Here is a tiny trained network, its code and every weight. The questions are about switching its units off for an input and a target symbol, where a switched-off unit gives its printed mean instead of its output.

import numpy as np


def w(rows, s, z=0):
    codes = np.array(rows[::2]) - 128.0
    scale = np.full(codes.shape[1], s)
    scale[-1] = z or s
    return codes * scale


def f(y):
    return y / 2 * (1 + np.tanh(0.7978845608 * (y + 0.044715 * y**3)))


def softmax(a):
    e = np.exp(a - a.max(-1, keepdims=True))
    return e / e.sum(-1, keepdims=True)


def log_softmax(a):
    a = a - a.max(-1, keepdims=True)
    return a - np.log(np.exp(a).sum(-1, keepdims=True))


def net(x, mask):
    ids = ['ΓΨΩδεηλξτ'.index(c) for c in x.split()]
    T = len(ids)
    res = E[ids] + P[:T]
    q, k, v = (res @ M[0].T for M in (Q, K, V))
    z = softmax(np.where(np.tri(T) > 0, q @ k.T / 3**0.5, -1e9)) @ v
    res = res + np.where(mask[0], z, O[0][:, -1]) @ O[0][:, :-1]
    y = f(res @ A[0][:, :-1].T + A[0][:, -1])
    res = res + np.where(mask[1:13], y, B[0][:, -1]) @ B[0][:, :-1]
    return log_softmax(res[-1] @ U[:, :-1].T + U[:, -1])


Q, K, V, O, A, B = {}, {}, {}, {}, {}, {}
E = w([
[107,156,137,136,208,166,157,135,104,180,88,148],'Γ',
[116,125,124,31,198,189,65,186,136,223,85,205],'Ψ',
[162,122,114,165,116,148,85,167,148,164,106,183],'Ω',
[101,132,123,115,133,158,202,79,68,221,155,128],'δ',
[88,160,110,121,191,130,227,91,87,57,111,133],'ε',
[121,166,86,226,162,160,111,226,88,85,109,74],'η',
[83,114,55,85,74,208,170,194,128,191,165,187],'λ',
[76,158,170,181,164,8,74,100,137,103,67,121],'ξ',
[54,114,74,178,30,66,180,167,89,70,154,84],'τ',
],0.011)
P = w([
[180,108,114,130,135,133,172,150,152,139,100,58],'0',
[144,82,169,122,157,146,81,119,89,94,188,106],'1',
[101,106,174,143,165,126,155,179,201,103,192,104],'2',
[165,181,97,122,118,129,191,167,143,133,87,82],'3',
[129,151,165,120,85,175,78,71,53,90,132,169],'4',
[35,70,160,208,204,169,113,150,155,110,194,133],'5',
[82,200,90,114,102,98,166,154,151,210,34,168],'6',
[189,173,134,90,52,169,143,127,78,113,88,120],'7',
[83,122,144,245,201,128,150,149,140,172,183,181],'8',
],0.011)
Q[0] = w([
[39,19,169,190,219,93,140,155,238,139,250,150],'H1',
[42,189,77,211,186,157,212,215,122,238,53,213],'H1',
[143,118,30,108,124,69,189,147,254,179,42,39],'H1',
],0.0059)
K[0] = w([
[212,243,85,72,60,81,169,133,103,165,17,103],'H1',
[27,199,100,138,84,139,83,100,83,114,91,184],'H1',
[174,104,129,114,110,153,52,64,2,111,137,127],'H1',
],0.0076)
V[0] = w([
[77,95,99,71,58,166,232,84,73,119,254,132],'H1',
[134,184,193,43,205,165,167,72,117,193,102,156],'H1',
[187,59,105,128,99,217,60,173,174,222,191,179],'H1',
],0.0065)
O[0] = w([
[198,45,191,155,136,98,202,194,144,149,200,172,179],'H1',
[176,20,172,73,74,187,173,76,156,95,72,28,255],'H1',
[73,2,20,204,125,128,68,91,174,207,134,135,228],'H1',
],0.0094,0.00078)
A[0] = w([
[44,207,30,135,163,157,73,89,131,130,95,175,177],'N1',
[88,87,75,138,134,171,180,110,100,75,138,153,150],'N2',
[143,76,157,96,153,203,99,115,106,130,78,179,136],'N3',
[144,205,130,32,98,233,168,128,118,70,85,79,166],'N4',
[64,57,91,138,65,149,72,86,175,104,57,67,149],'N5',
[99,114,102,165,57,106,155,106,73,91,144,45,122],'N6',
[103,149,109,122,121,239,106,159,144,176,80,114,198],'N7',
[43,77,2,191,152,136,90,87,133,185,106,132,110],'N8',
[159,85,159,213,165,55,114,150,132,153,159,174,167],'N9',
[129,143,184,137,110,93,85,90,153,85,49,96,253],'N10',
[109,85,108,87,84,117,105,150,149,128,127,46,116],'N11',
[170,64,186,118,98,227,138,96,155,133,106,35,205],'N12',
],0.006,0.0025)
B[0] = w([
[175,132,148,152,203,80,57,159,79,118,161,140,212],'N1',
[156,93,148,113,99,157,164,189,156,115,142,185,163],'N2',
[159,111,84,99,110,83,233,136,128,109,93,107,170],'N3',
[95,162,129,120,93,255,106,111,196,124,181,103,205],'N4',
[48,184,142,42,157,75,204,66,143,125,139,161,213],'N5',
[112,181,152,78,191,88,163,202,70,144,159,171,152],'N6',
[74,103,111,170,141,107,109,113,154,124,125,87,210],'N7',
[213,147,133,158,194,116,117,120,223,95,192,207,254],'N8',
[36,153,195,90,63,138,156,140,159,205,171,144,184],'N9',
[100,196,165,83,50,168,99,98,153,171,145,87,158],'N10',
[98,148,105,86,132,83,158,154,113,162,148,129,150],'N11',
[161,93,109,135,158,68,181,150,59,120,66,74,210],'N12',
],0.0066,0.008)
U = w([
[7,110,98,149,58,174,132,109,87,149,52,26,198],'Γ',
[99,118,80,98,147,98,155,52,156,90,94,125,8],'Ψ',
[165,140,93,185,140,119,60,68,182,83,137,160,41],'Ω',
[196,44,177,153,125,86,149,158,50,180,68,92,185],'δ',
[253,155,225,66,128,189,170,122,194,75,112,144,97],'ε',
[141,160,99,193,192,134,73,187,63,112,86,86,215],'η',
[137,70,116,170,92,222,152,145,205,154,160,183,183],'λ',
[55,195,182,108,70,170,47,59,199,167,162,76,207],'ξ',
[90,210,172,86,110,96,179,209,95,153,170,190,59],'τ',
],0.0043,0.0018)

Each question gives the input, a string of symbols that net reads in full, and the target symbol t.
The units are the heads (3 rows each of Q, K, V and O) and the neurons (one row each of A and B). Each row of codes is followed by its name. A weight is (code - 128) times the scale printed after its matrix; where a second scale follows, it is the last column's (O, A, B and U).
mask holds one flag per unit, heads first, then neurons. A switched-off unit (its flag False) gives its mean, the last column of its rows in O or B, instead of its output. The means were averaged over made-up inputs and are rounded, as every weight is.
A unit's drop is (log p(t) with every unit on - log p(t) with that unit switched off) / (log p(t) with every unit on - log p(t) with every unit switched off).
The circuit of an input: a set's keep is (log p(t) with only the set's units on - log p(t) with every unit switched off) / (log p(t) with every unit on - log p(t) with every unit switched off). Starting from the 12 units with the biggest drops (on a tie, the unit counted first), units are removed one at a time, each time the one whose removal leaves the highest keep (on an exact tie, the one counted first), for as long as the keep stays at least 0.8.
circuit, biggest first: the units of the circuit, biggest drop first
most important unit: the unit with the biggest drop
k most important neurons: the k neurons with the biggest drops, biggest first
drop when u is switched off: that unit's drop, to one decimal
input Ω δ ε τ η τ Ψ Γ, target τ: most important unit -> H1
input Ψ δ Γ Ω ξ η ξ Ω, target η: circuit, biggest first -> [H1; N1; N5]
input λ ξ η Ω λ η, target Ω: circuit, biggest first -> [H1; N8]
input ε ε ε τ τ Ψ Γ δ, target Ψ: circuit, biggest first -> [H1; N5; N8; N12]
input Ω Ψ Ψ Γ τ, target Ψ: circuit, biggest first -> [H1; N5]
input Ψ ξ ε λ Γ ξ, target λ: circuit, biggest first -> [H1; N8]
input η ε Γ Γ η τ Γ, target η: circuit, biggest first -> [H1; N1; N5; N9]
input Ψ δ Γ τ ε ε Ψ λ, target ε: 2 most important neurons -> [N4; N9]
input ε ε Ψ τ ε λ Γ Ψ η, target Γ: 2 most important neurons -> [N8; N1]
input Ψ Γ Ψ λ λ Ψ ξ Ψ τ, target ξ: circuit, biggest first -> [H1; N4]
input δ ξ Ψ τ Ω, target Ψ: 2 most important neurons -> [N5; N3]
input Ω Γ δ Ω Ψ δ, target Ω: circuit, biggest first -> [H1; N8; N1]
input Γ Γ Ψ Γ λ Ψ η δ Ψ, target η: circuit, biggest first -> [H1; N1; N5]
input ξ ξ δ, target ξ: most important neuron -> [N4]
input δ Ψ δ, target δ: circuit, biggest first -> [H1; N12; N4]
input η λ Ω ε δ ξ Γ Γ, target ξ: 2 most important neurons -> [N4; N12]
input Ψ Ψ ε, target Ψ: 2 most important neurons -> [N5; N12]
input Ω Ω τ η ε Ω Ω Γ λ, target Ω: 3 most important neurons -> [N8; N1; N9]
input ξ λ η Γ Ψ δ, target Γ: 2 most important neurons -> [N8; N12]
input λ Γ τ ξ η, target τ: most important neuron -> [N9]
input Γ τ λ Γ Ω τ τ Ψ ξ, target τ: drop when N9 is switched off -> 0.3
input η Γ Ψ τ ξ δ Ψ, target ξ: drop when N5 is switched off -> 0.0
input δ ε λ λ, target ε: drop when H1 is switched off -> 1.5
input Ψ ε λ Ψ Ψ Ψ, target Ψ: drop when N3 is switched off -> 0.1
